In the rows, 128 means zero.
Facts:
μ c <- Q353,Q886,Q801,Q554,Q875,Q922,Q362,Q331,Q287,Q532,Q5,Q691,Q685,Q593,Q326,Q766,Q433,Q833,Q988,Q515,Q491,Q301,Q252,Q407,Q821,Q694,Q370,Q551,Q189,Q120,Q82,Q430,Q257,Q659,Q412,Q54,Q473,Q330,Q569,Q711,Q898,Q863,Q631,Q800,Q584,Q730
μ b <- Q167,Q528,Q692,Q180,Q871,Q611,Q721,Q422,Q866,Q498,Q520,Q279,Q405,Q284,Q546,Q48,Q505,Q155,Q327,Q379,Q411,Q811,Q223,Q908,Q468,Q149,Q465,Q260,Q809,Q352,Q176,Q614,Q73,Q126,Q116,Q795,Q585,Q877
μ d <- Q50,Q560,Q192,Q106,Q460,Q428,Q773,Q542,Q28,Q388,Q514,Q550,Q771,Q731,Q94,Q612,Q549,Q599,Q921,Q144,Q24,Q318,Q119,Q364,Q194,Q574,Q191,Q651,Q207,Q338,Q25,Q221,Q270,Q953
μ a <- Q738,Q647,Q89,Q317,Q530,Q254,Q134,Q770,Q588,Q798,Q46,Q539,Q418,Q98,Q719,Q918,Q472,Q340,Q487,Q248,Q306,Q628,Q746,Q334,Q595,Q477,Q859,Q924,Q671,Q100,Q597,Q216,Q759,Q658,Q789,Q439,Q76,Q854,Q269,Q193,Q525,Q450,Q641,Q234,Q840,Q480,Q620
Δ grosten <- Q353,Q554,Q50,Q875,Q738,Q528,Q331,Q692,Q5,Q871,Q721,Q254,Q134,Q866,Q588,Q798,Q433,Q539,Q833,Q771,Q418,Q98,Q719,Q491,Q279,Q252,Q340,Q487,Q407,Q821,Q694,Q370,Q248,Q306,Q505,Q549,Q477,Q379,Q82,Q659,Q465,Q658,Q789,Q318,Q260,Q269,Q809,Q641,Q194,Q614,Q473,Q569,Q651,Q73,Q126,Q116,Q338,Q711,Q25,Q898,Q863,Q270,Q584
Δ vastek <- Q886,Q801,Q167,Q362,Q560,Q180,Q530,Q514,Q550,Q546,Q628,Q48,Q599,Q811,Q223,Q100,Q412,Q24,Q854,Q193,Q450,Q330,Q234,Q800,Q221,Q620,Q730
Δ grusto <- Q922,Q106,Q89,Q773,Q542,Q515,Q334,Q155,Q327,Q921,Q859,Q908,Q597,Q525,Q176,Q480
Δ gromel <- Q192,Q326,Q766,Q28,Q46,Q988,Q301,Q405,Q918,Q472,Q612,Q189,Q746,Q120,Q411,Q216,Q759,Q352,Q54,Q191,Q840,Q585,Q877
Δ sugus <- Q287,Q691,Q317,Q685,Q611,Q422,Q520,Q284,Q731,Q551,Q595,Q671,Q149,Q119,Q574,Q207,Q631
Δ lidruk <- Q532,Q460,Q647,Q428,Q593,Q770,Q388,Q498,Q94,Q430,Q257,Q924,Q468,Q144,Q439,Q76,Q364,Q795,Q953
Q886 Ξ Q746,Q551,Q193,Q721,Q284,Q223
Q167 Ξ Q730,Q318,Q921,Q721,Q422,Q595,Q487,Q327
Q331 Ξ Q192,Q24,Q352,Q412,Q257,Q759
Q532 Ξ Q875,Q863,Q611,Q953,Q520
Q180 Ξ Q721,Q809
Q871 Ξ Q460,Q134,Q317,Q473,Q611,Q5,Q116
Q647 Ξ Q477,Q189,Q364,Q585,Q468,Q659,Q248,Q82,Q731
Q89 Ξ Q24,Q922,Q525,Q738,Q98,Q248,Q821,Q353
Q593 Ξ Q73,Q352,Q411,Q433,Q317,Q468,Q694,Q25
Q254 Ξ Q269,Q352,Q76,Q25
Q866 Ξ Q412,Q252,Q641,Q711,Q918
Q542 Ξ Q428,Q691,Q116
Q798 Ξ Q221,Q234,Q922,Q801,Q711,Q595
Q388 Ξ Q614,Q100,Q588,Q719,Q353
Q514 Ξ Q73,Q585,Q76,Q721,Q46,Q194,Q487,Q620
Q771 Ξ Q24,Q352,Q411,Q189,Q921,Q898,Q574,Q472,Q620
Q988 Ξ Q433,Q585,Q362,Q588,Q550
Q418 Ξ Q340,Q46,Q287,Q248,Q487,Q620
Q515 Ξ Q746,Q491,Q433,Q560,Q631,Q327
Q279 Ξ Q430,Q189,Q863,Q692
Q405 Ξ Q191,Q216,Q270,Q149,Q719
Q612 Ξ Q840,Q766,Q189,Q54,Q721,Q260,Q614,Q340,Q588,Q94,Q550
Q370 Ξ Q773,Q126,Q428,Q82
Q306 Ξ Q430,Q551,Q671,Q759,Q833
Q505 Ξ Q628,Q770,Q362,Q50,Q877,Q422,Q472,Q528
Q334 Ξ Q730,Q546,Q412,Q216,Q48,Q330,Q574,Q326
Q120 Ξ Q460,Q641
Q549 Ξ Q24,Q301,Q631,Q685
Q155 Ξ Q25,Q194,Q539
Q379 Ξ Q875,Q73,Q301,Q738,Q795,Q287
Q859 Ξ Q477,Q551,Q560,Q922,Q473,Q908
Q924 Ξ Q766,Q921,Q301,Q659,Q340,Q50,Q574,Q520
Q811 Ξ Q411,Q439,Q597,Q641,Q719,Q731,Q833
Q144 Ξ Q525
Q658 Ξ Q460,Q269,Q407,Q330,Q465,Q611,Q100,Q599,Q800
Q789 Ξ Q694,Q588,Q719
Q854 Ξ Q546,Q364
Q119 Ξ Q192,Q207,Q530,Q628,Q833
Q450 Ξ Q801,Q330,Q918,Q428,Q554
Q569 Ξ Q221,Q628,Q28,Q597,Q270,Q863,Q685,Q528
Q651 Ξ Q191,Q73,Q176,Q465,Q809,Q194,Q327
Q480 Ξ Q106,Q54,Q338,Q809,Q353,Q194,Q116
Q584 Ξ Q191,Q659,Q801,Q5,Q223
Σ f <- Q353,Q922,Q362,Q528,Q532,Q428,Q611,Q721,Q593,Q134,Q770,Q866,Q588,Q388,Q833,Q98,Q252,Q546,Q694,Q48,Q549,Q595,Q599,Q155,Q924,Q223,Q908,Q597,Q658,Q260,Q809,Q641,Q574,Q330,Q569,Q73,Q207,Q840,Q795,Q25,Q270,Q585,Q480,Q953
Σ g <- Q886,Q692,Q287,Q691,Q317,Q422,Q326,Q28,Q550,Q988,Q418,Q301,Q731,Q472,Q340,Q551,Q248,Q189,Q120,Q859,Q659,Q759,Q412,Q144,Q318,Q439,Q854,Q711,Q898,Q877
Σ h <- Q801,Q50,Q875,Q560,Q180,Q460,Q89,Q773,Q771,Q498,Q520,Q719,Q405,Q505,Q327,Q811,Q465,Q269,Q525,Q450,Q473,Q126,Q338,Q863,Q221
Σ e <- Q167,Q554,Q738,Q331,Q192,Q106,Q5,Q871,Q647,Q685,Q530,Q254,Q542,Q766,Q798,Q46,Q433,Q539,Q514,Q515,Q491,Q279,Q284,Q918,Q94,Q487,Q407,Q821,Q612,Q370,Q306,Q628,Q746,Q334,Q477,Q921,Q379,Q82,Q411,Q430,Q257,Q671,Q468,Q149,Q100,Q216,Q789,Q24,Q76,Q352,Q119,Q193,Q364,Q54,Q194,Q176,Q614,Q191,Q234,Q651,Q116,Q631,Q800,Q620,Q584,Q730

Known rows:
Q94: [ 83 137 113 109 110 167 116 109 100 114  87 132 198 148 114 113 100 167
 155 133 112 109  77 106  64 146  90  86 105 142 117  61 198  24 149]
Q789: [188 141 136 122 154 121 120 107 152 124 107 135 146  82 123  98 169 128
  92 121 124 139 115 172  94 122 121 165 154 150 104 144 134 151 121]
Q498: [140 135 119 119 106 147 120 128 138 179 138 142 110 129 116 104 115 144
 162 107 144 131 119 173 148 128 136 126 104 118 140 103 158 111 166]
Q279: [148 126 131 129 160 116  95 111 115 171 102 117 161 105 116 119 148 126
 150 131 130 135  81 146  81 109  98 124 118 157 124 147 140 150 147]
Q193: [160 157 109 127 149 119 135 117 143  71 116 140 146 106  97  60 149 138
  96 145 131 114 130 157 107 122 137 184 152 132 132 163 115 154 161]
Q28: [ 45  99 103 133 101 140 105 127  88 191 186 107 149 209 109 178 115 126
 167 100 150  84 171  82 128 105 143  58  91  96 145  48 193  80 138]
Q352: [156 156 129 142  89 156 155 109 124  84 124 137 172 126  99  84 110 127
 129 118 149  94 126 106  68 119 121 107 119 138 132 109 136 111 181]
Q234: [161 146 114 133 145 116 149 108 144  82 127 140 151  98 111  82 139 130
  88 135 141 113 127 157 135 122 133 181 151 141 132 159 100 161 148]
Q554: [145 146 127 121 161 116 136  98 132  87 100 143 157  99 116  93 140 117
 120 104 121 138 109 148 141 132 114 161 145 134 139 128 100 146 143]
Q223: [109 104 151 152 122 118 126 163 131  89 107 104  97 139 171 127  98 136
 145 168 116 149 134  78 175 128 131 106 125 135 140 179  74 142 116]
Q428: [ 41  93 145 137 106 139 119 144 139  94  89 125 149 151 178 163  54 158
 164 135 102 139 106  63 172 157  84  64  93 119 137  98 128  28 110]
Q525: [146 150 120  99 108 130 168 131 136 131 151 129 103 106  94  94 136 101
 113 121 151 109 159 181 121 133 166 177 133 111 140 131 114 137 137]
Q628: [169 167 104 125 130 121 179  88 137 104 136 136 169  99 116 115 135 125
  61 126 166 116 119 118 102 126 132 180 172 137 123 145 100 172 149]
Q692: [100 113  99 136 149 111 103 130  92 201 155 130  68 182 132 174 132 110
 156 101 127 139 161 130 153  99 158 134 115 108 162  98 144 160 117]
Q216: [199 161 133 149  96 136 167 105 170  71 143 152 163  90  88  84 136 113
  88 101 169  93 136 141 110 131 114 148 144 127 116 124 115 138 167]
Q76: [192 153 105 119 102 135 163 115 173  94 103 178 133  92 116  81 117 136
  85 120 138 124 112 173 105 144 127 161 142 132 119 118 142 107 153]
Q532: [172  86 169 141  83 104  99 153 200 153 116 147  86  84 181 155 106 140
 108 134 141 152 121 133 153 127  89 107 123 129 107 148 113 107 112]
Q334: [184 136 165 124 118 118 149  98 158 132 159 134 165  69  99 109 172  98
  99 127 147 117 113 191 103 134 103 165 130 140  95 159 130 151 132]
Q73: [121 116 148 145 126 130 143 159 114 108  73 125  80 136 179 163  99 135
 147 146 106 166 124  66 144 135 124 102 133 142 146 157  83 129  97]

Rows:
No name comes twice in this set of rows, the named rows included.
[128 144 113 129 137 131 133 125 104  90 117 120 161 120 100  73 131 148
 126 161 110 120 113 149 106 124 129 144  96 146 134 154 124 125 158]	Q284
[154 119 140 154 112 116 157 145 149 112 116 117  89 126 169 184 109 136
  92 158 143 132 135  67 135 129 130 116 163 134 120 175  79 148 106]	Q362
[151 129 148 137  99 150  97 121 121 175 198 115 134 118 112 105 153 116
 156 108 148 103 141 158 121 118 134  94  95 123 109 120 156 126 171]	Q405
[ 52 135 102  91 120 164 116 109  87 137 136 130 170 167 119 126 104 149
 192  94 110 121 112 126 171 154 108  81  89 110 136  39 170  35 144]	Q460
[132  98 144 142 100 125 111 130 148 170 210 148  83 151 105 130 160 100
 120  96 150 121 198 184 181 112 146 111  99  93 127 103 156 151 124]	Q120
[171  91 196 136  96 107 128 175 194 129 139 116  70  84 148 148 134 105
  95 160 122 145 140 160 132 131 118 128 125 125  89 192 112 139  85]	Q480
[151 159 123 124 157 148 143 114  89  97  88 144 146 124 118 109 126 132
 137 130 101 138 102 121  84 132 120 133 138 155 136 133 133 128 131]	Q614
[151 110 140 152 103 108 152 151 180  88 130 138  91 106 167 142 105 141
  80 157 147 146 140  90 165 133 129 151 160 125 130 184  70 144 106]	Q595
[ 58 121 159 102 143 142  92 107  83  97 140  89 222 139  91 112 133 116
 182 135  93 107  89 139  83 151  81  98  77 142 112 109 181  63 138]	Q542
[146 110 156 170  73 146 143 165 156  90 113 120  83 139 155 139  93 133
 130 143 140 124 143  69 123 131 124  75 119 128 133 152 105 110 137]	Q585

Now the same objects, written a new way:
Known rows:
Q773: [142 120 135 121 167 180 108 101 112  46  93 137 115 138 146 149 160 100
 149 151 119 138 124 135 107 124 120 103  77]
Q551: [178  74 175 117 139 130 127 115 105 155 117 116 116  80 127 167  99 136
 124 151 155 106 122 157 130 158 104 156 144]
Q221: [159 120 143 133 161 175 120  89 110  52  85 127 119 147 153 149 158 105
 147 140 123 146 125 129 106 119 132 105  80]
Q439: [177 102 141  84 113 133 116 134 112  88 133 116 111  70 124 113 135  92
  99 118 125 136  76 133 146 145 133 120 100]
Q731: [156  98 142  88 131 140 105 136 137  92 104 111 125 101 131 141 130 133
  96 122 100 129  84 130 120 155 121 130 126]
Q597: [125 143 134 107 151 157 117 115 134 115  99 120 134 148 131 115 142 100
 130 136 114 129 112 138 123 112 142 111 124]
Q50: [142 108 137 128 167 193  98  92 133  57  89 121 112 144 151 144 149 100
 164 140 124 141 113 121 106 128 117 106  81]
Q119: [ 97 161 116 119 106 117 138 149 164 169 147 111 132 130 139  80 122 156
 123  91 100 120 140  81 109 129 165 108 172]
Q418: [157 106 118 149 131 119  82 163 170 138  95  93  72  91 132 116 143 147
 102 121 142 110  88 106  71 131 108 139 107]
Q542: [ 76 182 118 123  94  82 146 171 113 138 168 137 152 126 129 108 154 164
  91 133  99  84 159 113  90 126 159 120 148]
Q840: [147 137 129 137 133 147 103 109 133  96 125 136 138 137 119 110 165  90
 134 134 124 142 103 132 151 101 130 128 106]
Q106: [ 99 180  97 108 109  95 121 155 134 143 134 132 146 145 118 121 125 129
 116 120  85 118 134 144 127 134 132 134 150]
Q569: [140 100 173 149 141 158 162  99 126 179 121 118 129 124 137 121 110 147
 158 141 182 107 153 113 119 116 142 118 148]
Q789: [105 128  91 105  84 165 119 171 149 201 147 119 163 159 116  59 106 167
  52 105 140 128 116 122 133  98 126  76 204]
Q711: [174  81 186 111 138 125 135 115  96 146 114 118 124  92 127 166 102 136
 123 163 150 102 123 163 133 160 119 155 147]
Q149: [ 74 148  98 105 109 102 141 136 136 124 149 147 147 150 131 140 103 144
 121  97  83 140 144 113 149 149 126 138 156]
Q100: [118 181 110 104 107 111 126 149 123 164 136 120 160 154 115 105 124 126
 100 112  91 124 124 152 136 114 137 120 171]
Q180: [105 103 105 203 144 139  96 133 110  41 105 145  86 133 153 184 166 153
 112 133 174 150 150 111  70 102  82 128  44]
Q554: [116 145 139 127 121 106 143 131 109 209 153 137 155 126 106 140  95 139
 147 139 134  94 164 163 146 139 125 153 187]

Rows:
No name comes twice in this set of rows, the named rows included.
[139 136 175 149 152 164 140 109  86  54 115 120 134 120 170 124 196 133
 118 157 133 104 148 118  66 108 162  97  73]	Q450
[111 171 120 121 110 107 136 160 161 183 139 117 132 137 133  72 127 152
 119 111 103 104 139  97 102 128 173 121 167]	Q306
[123  83 134 147 148 177 136 104 146  60  93 131  93 147 164 142 142 147
 157 125 149 153 140  72  99 128 132 105  65]	Q505
[ 79 160  72 179  95  57 137 165 155 144 138 133 107 142 130 135 126 172
 106  98 126 132 156  98 102 115 120 148 123]	Q167
[164  81 143 117 109  99 133 134 137  56 122 144 114 127 124 149 134 133
 103 132 103 157  94 121 159 152 123 147  98]	Q877
[171  97 134 113  98 118 139 152 127  87 143 115  91  68 141  93 148 129
  86 106 140 133  88  94 114 138 147 110  86]	Q144
[136  88 127 123 145 169 137  89 108  16 126 150 104 116 152 147 146  92
 155 120 147 179 131 108 151 135 125 105  39]	Q498
[116 144 150  96 153 163 123 116 122 106 119 120 149 129 137 116 153 123
 131 144 107 119 119 124 116 120 147 107 123]	Q641
[129 176 117 121 101  96 133 146 134 138 170 140 160 141 108  92 157 122
 119 127  90 115 129 136 153 124 163 137 152]	Q918
[123 176  99 116 118  86 138 140 165 164 119 116 125 164 123 107 114 120
 139 104  77 128 113 110 120 136 162 123 157]	Q24

Now the same objects, written a new way:
Known rows:
Q651: [ 90 235 120  98 132 114 127 141 131 139 151 105  95 132 110 127 130 136
 133 129 135 136  76 144 112 154 124 157 131 118  81 123 118]
Q119: [111 189 140  71 135 120 120 157 117 129 153 107 100 146 110 133 174 135
 144 141 131 134 104 142 107 140 119 137 134 107  80 109 112]
Q771: [148 198 153 122 125 116 126 121 123 145 134 154 103 155 107 122 109 144
 131 130 146 129 110 111 104 151 143 147 111  86  97 104 133]
Q460: [162 137 126 146 109 112 138 121 121 136 167 131 105 165 103 116 150 149
 137 117 141 111  89  94 112 140 147 143 110 139 122 142 114]
Q50: [152 179 162 140 118 117 109 116 120 145 140 129 108 151 112 134 123 156
 126 124 144 118  87  95 102 151 151 135  91 118 129 129 140]
Q257: [104 157 131  90 121 116 101 145 128 149 168  81 100 146 124 130 153 124
 146 116 105 102 104  99 142 119 115 160  99 152  88 141 115]
Q898: [156  81 131 134 108 123 119 102 125 125 110 145 117 111 128 140 127 129
 110 119 122 128 146 114 120 135 137 137 119 103 153 105 133]
Q353: [162 150 138 143 116 115 106 102 133 120 120 119 115 119 126 143 125 123
 116 109 127 109 134 130 122 142 134 149  98 138 153 129 116]
Q840: [163 140 135 129 123 115 108  84 128 114 129 125 120 113 139 145 132 106
 129 113 133 120 142  96 119 163 134 142 121 123 152 119 108]
Q585: [143  86 130 147 121 121 128 129 147  93 133 132 112  92 125 150 168 148
 122 132 133 113 151 116 124 117 137 122 126 118 145 109  88]
Q921: [ 82 161 129 102 123 126 135 167 130 123 167  93 103 120 109 149 210 156
 135 138 121 127  85 122 124 142 133 102 147 138 103 118 110]
Q528: [167 139 144 135 114 126 105 110 134 114 117 128 108 114 121 142 153 130
 114 119 118 108 141 123 123 131 137 142  92 122 141 117 110]
Q821: [ 65 150 137 118 131 119 116 168 124 135 142  72 111 130 117 141 173 146
 137 131 122 116 116 138 138 123 126 132 132 134 111 119 115]
Q194: [ 88 211 122 108 120 112 111 144 134 146 152  84  98 117 117 141 144 151
 134 122 137 125  55 133 111 155 137 132 114 152 119 141 124]
Q620: [ 80 135 136 105 133 116 111 144 124 137 163  61 116 126 131 146 177 140
 142 122 123 115 105 109 137 132 125 128 134 138 126 141 117]
Q317: [155  67 120 135 110 117 118  85 110 120 115 128 123 114 140 136 116 131
 117 120 130 133 146 123 116 147 138 138 122 123 167 119 128]
Q922: [181 137 135 133 105 114 108  99 128 122 134 123 118 124 132 140 139 119
 123 116 115 103 151 118 123 130 130 149 112 143 149 129 106]
Q468: [ 67 120 119 119 120 121 127 161 140 123 171  85 100 128 114 138 177 148
 138 129 112 108 107 114 144 105 117 129 132 139  96 122  99]
Q430: [ 83 119 135  99 124 123 122 161 127 130 169  80 106 136 117 135 183 136
 144 124 106 110 117 101 148 115 119 130 123 140 104 125 111]

Rows:
No name comes twice in this set of rows, the named rows included.
[163 154 119 139 115 115 128 110 139 112 138 160 108 118 125 131 132 118
 120 128 118 115 155 130 127 127 129 151 132 109 124 112  80]	Q155
[ 95 188 127  85 132 114 118 127 117 138 172  93 108 148 127 123 122 104
 149 118 113 120 115  97 144 135 108 169 131 123  82 117 105]	Q647
[161 131 126 123 120 117 116  83 116 125 109 158 117 115 136 133  86 113
 113 114 130 141 154 111 123 165 134 155 124  91 137 105 134]	Q418
[102  70 159 161 127 121 138 166 127 117 140 112 122 138 113 138 176 183
 129 147 139 112 149 119 124 105 136 118 134 106 134 108 113]	Q520

The same objects again, as new rows of numbers:
Known rows:
Q50: [130 108 150 187  80 124 130 119 120  97 202 181 106 156  85 137 111  47
 202 148 193 158 120 101 160 146]
Q539: [137 138 117 161 114  77 130 123 111  83 167 122 107  98 113 154 119 132
 146 151 156 144 113 134 129 161]
Q89: [131 136 147 209 109  99 138 140 144 117 192 173  82 103  60 125 130 114
 166 146 177 184 132 129 148 136]
Q921: [132 117  96 147 101 101 144 117 110  53 173 157 116 106 109 141 130  72
 150 158 162 145 115 145 153 187]
Q331: [104 144 110 129 141  82 118 173 118  89 169 153 113 116  80 133 117 169
 156 124 175 142 123 121 137 147]
Q439: [133 156  89 143 117  96 133 113 103  70 159 131 120  87 110 160 110 139
 121 159 160 126 132 136 108 162]
Q731: [136 139  71 126 101 110 123 110 102  38 166 185 138 113 105 148 124  87
 154 150 200 109 119 137 121 182]
Q871: [112 105 105 147 123  85 138 148  85 132 161 134 110  96  72 131 114  99
 106 158 159 109 134 120 193 146]
Q593: [117 169  68 125 141  78 137 143  95  69 172 140 103  81  93 129 117 161
  89 148 159 116 135 122 105 146]
Q569: [115 160  73 123 166  65 136 154  91 113 171 123  98  99  74 146 109 116
  75 152 156  79 138 111 164 146]
Q795: [129 134  63 122 124 102 142 113  84  96 150 117 128  96  96 150 101  84
  77 184 164  91 137  96 151 167]
Q875: [129 141 158 197 102 105 143 156 145 104 190 130  77 122  90 139  94 131
 172 153 169 191 118  88 155 143]
Q189: [132 150  89 126 148  81 155 127 124 103 165 111 117 120 101 168 109 110
  81 166 174 124 139 116 173 151]
Q530: [139 128 106 163 116  88 140 117 108 124 171 120 119 109 100 169 105  96
 109 163 173 126 134 131 173 143]
Q257: [120 131  99 160 120  93 153 138 115 115 173 114 118 123 109 168  89 125
  88 159 187 138 138 107 175 148]
Q82: [125 151 124 131 128  81 126 147 120  75 165 132 118 133 104 150 102 156
 166 137 182 147 112 107 132 163]
Q542: [121 100  87 152 120  94 143 126  94 102 183 166 114 107  85 141 137  48
 114 156 172 113 140 148 202 155]
Q472: [137 149  93 125 146  93 124 106 131  83 160 135 134 116 100 165 126 111
 136 149 184 123 137 131 117 154]
Q898: [132 157  94 128 129  76 135 146 109  65 160 109 105 104 112 153 104 145
 123 154 150 137 115 116 134 175]

Rows:
No name comes twice in this set of rows, the named rows included.
[132 145  72 121  95  87 144  92  28  73 185 168 113  98  75 140 126  57
  67 168 175  68 143 141 161 129]	Q388
[111 161  54 129 156  80 140 151  96 112 171 131 111  94  85 145 111 123
  60 158 165  89 151 108 152 138]	Q532
[116 110  87 135 105  80 116 131  83  63 184 187 124 124  93 118 147  89
 159 132 177 139 103 140 131 146]	Q651
[141 133 140 147 112  65 144 105  57 124 181 137 101  97  68 150 120 113
  94 145 187 113 125 146 184 112]	Q789
[133 139 159 191  96 109 118 136 143 111 188 161 102 133  91 143 110 115
 204 144 192 176 110 103 126 133]	Q269

